Each row is followed by its class number.
[-1.25  2.55 -1.07 -0.59  0.55  2.01 -0.23 -0.20 -0.66  0.46 -2.07 -2.97
  1.83 -0.82  0.06  0.47  0.69 -1.22 -0.39  0.35 -0.74  0.24  3.77  0.06
 -1.37]  3
[-3.77  5.64 -0.94  0.16 -0.42  0.07  0.21 -0.69 -0.02 -0.98 -0.52 -2.29
  2.05  0.15 -0.04 -0.16  0.68 -2.08 -0.06 -0.01 -1.75 -0.07  4.00  0.18
 -3.29]  2
[-2.97 -0.24  0.95 -0.91  0.73 -0.33 -0.76  0.51 -1.21 -0.49 -0.75 -1.07
 -1.59 -0.50 -0.24  0.93 -0.11  0.01  0.21 -1.43 -0.20  0.32 -2.60  0.28
 -2.28]  1
[-0.98  4.15 -0.34 -0.68 -3.43  0.71  0.26 -0.17  0.89  1.71 -0.86 -3.86
  2.22 -0.61  0.00 -1.02  0.41 -1.55 -0.60  1.05 -1.53  0.53  4.82  0.21
 -1.75]  2
[-3.76  5.13 -0.82  0.29  0.99  0.84 -0.05 -0.46 -0.17  0.60  0.78 -2.89
  3.71 -0.15  0.55 -0.85  0.06 -3.26  0.33 -0.20 -1.46  2.54  4.48 -1.93
  0.39]  2
[-1.62  4.25  0.16  1.21  0.22  0.71  0.51 -0.84  0.74  0.91  1.24  0.78
  1.28 -0.22 -0.47 -1.68  0.11 -2.68  0.45 -1.49 -1.20  0.50 -0.31 -1.44
  2.19]  2
[-3.70  4.64 -1.80 -0.08  0.69  1.29  0.85 -1.04 -0.40 -0.75 -3.12 -4.21
  4.38 -0.33 -1.21 -0.39  1.38 -1.37 -2.46  0.20 -1.71 -0.08  5.13  0.79
 -5.14]  2
[ 0.22  1.51  0.38  0.10 -0.64  2.86  0.04 -0.73  0.73 -0.96 -2.41 -3.49
  2.58  0.04 -0.23  0.67  1.40 -0.10 -1.83  1.19  0.46 -1.37  4.11 -0.28
 -2.52]  0
[-0.93  4.93 -1.86 -0.22 -1.70  1.18  0.40 -0.35 -0.46  0.45 -1.84 -2.97
  4.64 -0.05  0.04 -1.12 -1.83 -2.46 -0.58  1.05 -0.54 -1.07  3.99 -0.90
 -1.92]  2
[ 0.67  0.99 -2.69  0.71 -0.51 -0.22 -2.00 -0.19 -0.83  0.88 -1.26 -2.01
  3.24 -0.21 -0.69  0.56 -0.29 -2.64  0.19  0.60 -0.74 -0.31  4.16  0.96
 -2.13]  3
[-3.68  1.06 -0.15  0.76 -0.29  0.45 -0.31  0.31 -2.10 -1.33 -0.61 -1.56
  0.48  0.60  0.50  0.19 -1.21 -0.79  0.74 -0.52  0.27  1.88 -1.01  0.09
 -1.57]  1
[-0.77  2.72  0.79 -0.31 -0.23 -0.37 -0.01  0.47  0.84  1.19 -1.26 -0.13
 -0.98  0.93 -0.76 -1.43 -1.54 -0.57 -0.16 -0.17 -1.33 -0.22 -0.96 -0.54
  2.04]  0
[-1.76  1.14  1.28  0.61 -0.23  1.08  0.00  0.02  0.22  0.03  1.75  0.47
  0.77 -0.22  0.22 -1.63  0.62  0.25  0.30 -0.89 -1.20  0.55  0.07 -0.84
  0.81]  2
[-1.46  0.57 -2.83 -0.64 -4.60  0.34  2.03  0.23 -1.41  0.28 -2.66 -3.72
  2.86  0.21 -0.40  1.53 -0.90 -0.82 -0.83  1.42 -1.13 -0.58  4.53  0.51
 -3.47]  3
[-3.28 -1.29  1.87  0.07  0.37 -1.28  0.26 -0.07 -0.74 -2.18 -2.43 -0.99
 -2.52 -0.11  0.85  0.86 -0.40  1.55  0.95 -0.96  0.15  1.37 -2.13  0.89
 -1.73]  1
[-2.08  3.16 -1.15 -0.10  0.21  0.31 -0.51  0.00 -1.77 -3.30 -1.37 -3.42
  0.01  0.28 -0.14  0.86  0.78 -0.76  0.07 -0.04 -0.05  0.40  2.16  2.21
 -4.55]  1
[-1.92  2.89 -1.92 -1.66  1.07  0.64  0.49 -2.49 -0.25 -0.67 -3.82 -4.94
  2.15 -0.10 -0.72  1.09  0.14 -0.28 -0.83  1.34 -1.79 -0.87  5.97  0.59
 -5.85]  0
[-2.95  2.74  1.83  1.76 -1.17  0.15 -0.11  0.32 -0.75 -0.27  1.71  3.06
 -1.79  1.16  0.90 -0.87 -0.06 -1.19  1.83 -2.11 -0.29  0.46 -2.95 -1.05
  4.85]  2
[-1.00  1.11  0.78 -0.01 -2.16  0.31  0.41 -0.14 -1.58 -0.45 -2.27 -1.10
  0.30 -0.15  0.16  0.57 -0.49  0.33  1.19  0.46 -0.33  0.00 -0.77  1.03
  0.13]  3
[-3.15  3.32  0.36  0.67 -0.57  2.00  0.25 -0.45 -0.10  0.01 -1.04 -1.06
  3.19 -0.10  0.06 -2.75  0.91 -1.22 -0.10  0.72 -1.18  0.82  2.39  0.25
 -0.28]  2
[ 0.33 -0.72  0.92  2.06  1.88  0.39 -0.63 -0.32  1.22  0.83  1.91 -1.02
  0.80 -2.51  0.23 -1.41 -0.16 -0.79 -0.72  0.33 -0.54 -0.41 -0.36 -1.51
  0.04]  0
[-0.72  2.72 -1.75 -1.25 -1.21  0.84  0.98 -0.53 -1.25 -0.48 -1.80 -1.57
  4.31 -0.07  0.60  0.02  0.69 -0.12 -1.52  2.11 -0.72  0.52  1.94  0.34
 -3.71]  3
[-4.72  5.60 -0.47 -0.08 -0.44  1.32  0.35 -0.35  1.13 -0.23 -3.68 -1.42
  2.92 -0.47 -0.16 -0.86  0.48 -1.99 -0.50 -0.84 -0.90  1.17  2.23 -0.32
 -2.50]  2
[-0.12  0.59 -1.20  0.35 -1.48  0.92  0.40  0.23 -0.54  0.39  0.47 -2.84
  2.51 -0.13 -0.53 -0.07  0.28 -0.33 -0.33  1.78 -0.56 -1.27  1.97 -0.58
 -0.34]  0
[-2.66 -0.01 -1.32 -0.70 -0.70  0.77  0.69 -0.69 -2.29 -1.50 -2.09 -2.53
  0.87 -0.22  0.98  1.19  0.36 -0.74  0.08 -0.17  0.65  1.49  1.70  0.90
 -4.71]  1
[-1.49 -0.07 -0.30  0.55 -0.71  1.43 -0.20 -0.49 -2.97 -2.17 -3.46 -2.75
  3.16 -1.83  0.79  0.30  0.01 -0.30 -0.42  1.81 -0.62  1.49  2.14  1.62
 -4.22]  1
[-1.57  2.42 -1.48 -2.03 -0.73  0.76 -0.10 -0.96 -0.15  0.94 -2.02 -2.64
  3.10 -0.18  0.28 -0.26 -1.45 -1.86  0.01  1.51 -1.41 -0.70  3.05 -0.02
 -1.13]  0
[-1.48 -2.58  0.70 -0.60  0.41 -0.20  0.71  0.26 -0.58 -1.93  1.16  0.16
 -0.59  0.15  0.86 -0.12  0.28  0.86  1.43 -0.19  0.60  1.46 -1.30  0.06
 -2.18]  1
[-1.62 -0.96 -0.64 -0.81 -0.34  0.09 -0.05  0.16  1.11 -0.30  0.27 -1.83
 -0.73 -0.90 -0.24  0.76 -1.66  0.32 -1.03  0.71  0.11 -0.44  2.91  0.29
 -1.06]  0
[-1.84  4.59 -1.32  1.54 -2.01  1.04 -0.18 -0.63 -0.13  1.11  0.78  0.45
  1.17  0.13 -0.45 -1.36  1.40 -2.92 -1.21  0.07  0.01  0.40  0.70 -1.51
  3.51]  2
[-3.20  1.90 -3.13 -1.45  0.53  1.60  0.31 -2.10 -2.43 -2.49 -3.92 -5.42
  5.86 -0.68  0.40  0.38  1.77 -0.70 -1.41  0.02 -2.38 -0.24  1.66  2.64
 -7.60]  1
